Below are the code and all the weights of a small trained network. Each question names an input and a class and asks about switching units off, where a switched-off unit gives its printed mean instead of its output.

import numpy as np


def w(rows, s, z=0):
    codes = np.array(rows[::2]) - 128.0
    scale = np.full(codes.shape[1], s)
    scale[-1] = z or s
    return codes * scale


def f(y):
    return y / 2 * (1 + np.tanh(0.7978845608 * (y + 0.044715 * y**3)))


def log_softmax(a):
    a = a - a.max(-1, keepdims=True)
    return a - np.log(np.exp(a).sum(-1, keepdims=True))


def net(x, mask):
    res = np.array(x, float).reshape(1, 7) / 4 @ E
    y = f(res @ A[0][:, :-1].T + A[0][:, -1])
    res = res + np.where(mask, y, B[0][:, -1]) @ B[0][:, :-1]
    return log_softmax(res[-1] @ U[:, :-1].T + U[:, -1])


A, B = {}, {}
E = w([
[192,171,126],'x0',
[71,221,125],'x1',
[177,115,116],'x2',
[68,124,120],'x3',
[130,186,3],'x4',
[191,163,28],'x5',
[79,48,28],'x6',
],0.0039)
A[0] = w([
[158,119,252,118],'N0',
[76,111,162,199],'N1',
[116,146,123,68],'N2',
[104,130,141,191],'N3',
[131,126,93,207],'N4',
[68,176,191,157],'N5',
[188,140,78,144],'N6',
[142,129,49,253],'N7',
[135,85,114,78],'N8',
[128,128,135,74],'N9',
[137,38,99,72],'N10',
[184,190,109,189],'N11',
[126,91,113,97],'N12',
],0.015,0.0041)
B[0] = w([
[254,25,131,253],'N0',
[96,128,55,218],'N1',
[152,111,147,110],'N2',
[121,132,84,173],'N3',
[109,134,80,182],'N4',
[134,70,19,216],'N5',
[66,187,136,182],'N6',
[113,126,17,248],'N7',
[103,96,170,126],'N8',
[127,106,141,110],'N9',
[74,62,206,165],'N10',
[162,231,124,205],'N11',
[96,104,159,131],'N12',
],0.025,0.0047)
U = w([
[135,155,157,3],'0',
[103,194,253,7],'1',
[172,75,202,180],'2',
[149,212,72,203],'3',
[45,117,102,206],'4',
[146,88,61,40],'5',
],0.0074,0.0055)

Each question gives the input, the list of numbers given to net, and the class t.
The units are the neurons (one row each of A and B). Each row of codes is followed by its name. A weight is (code - 128) times the scale printed after its matrix; where a second scale follows, it is the last column's (A, B and U).
mask holds one flag per neuron, in row order. A switched-off neuron (its flag False) gives its mean, the last column of its row in B, instead of its output. The means were averaged over made-up inputs and are rounded, as every weight is.
A unit's drop is (log p(t) with every unit on - log p(t) with that unit switched off) / (log p(t) with every unit on - log p(t) with every unit switched off).
The circuit of an input: a set's keep is (log p(t) with only the set's units on - log p(t) with every unit switched off) / (log p(t) with every unit on - log p(t) with every unit switched off). Starting from the 12 units with the biggest drops (on a tie, the unit counted first), units are removed one at a time, each time the one whose removal leaves the highest keep (on an exact tie, the one counted first), for as long as the keep stays at least 0.8.
units of the circuit, in order: the units of the circuit, biggest drop first
top k neurons: the k neurons with the biggest drops, biggest first
drop of u: that unit's drop, to one decimal
input [1,-8,0,1,2,-2,-4], class 2: top 2 neurons	(N7, N5)
input [-3,-1,6,7,1,1,3], class 4: units of the circuit, in order	(N0, N11)
input [-1,5,-8,-5,-3,-6,-1], class 5: units of the circuit, in order	(N5)
input [4,-6,6,3,4,2,4], class 4: top 2 neurons	(N10, N0)
input [6,1,5,-8,-5,-4,-1], class 2: units of the circuit, in order	(N0, N7)
input [-6,-1,-3,1,3,3,7], class 4: units of the circuit, in order	(N0, N10)
input [1,-2,8,2,-2,-6,4], class 2: units of the circuit, in order	(N7, N5, N10)
input [0,-2,-2,-1,-8,7,4], class 2: units of the circuit, in order	(N5, N10)
input [-6,5,6,3,-1,-7,-3], class 5: top 2 neurons	(N5, N0)
input [3,-8,0,-8,-1,7,6], class 4: units of the circuit, in order	(N10, N6)
input [-5,-2,-1,-2,-6,-4,1], class 2: top 2 neurons	(N7, N0)
input [-4,-7,-3,-5,6,5,2], class 4: units of the circuit, in order	(N10, N0)
input [4,-5,3,-7,-6,8,-5], class 2: top 2 neurons	(N0, N1)
input [-2,3,-7,-8,-6,5,-8], class 2: top 2 neurons	(N0, N7)
input [-3,8,-5,-6,-4,4,-8], class 5: top 3 neurons	(N5, N0, N6)
input [-8,-7,4,0,6,-8,0], class 4: drop of N0	0.7
input [-6,4,-7,6,-7,2,-5], class 5: drop of N5	0.2
input [-3,6,-1,-4,-8,-6,1], class 5: drop of N5	0.3
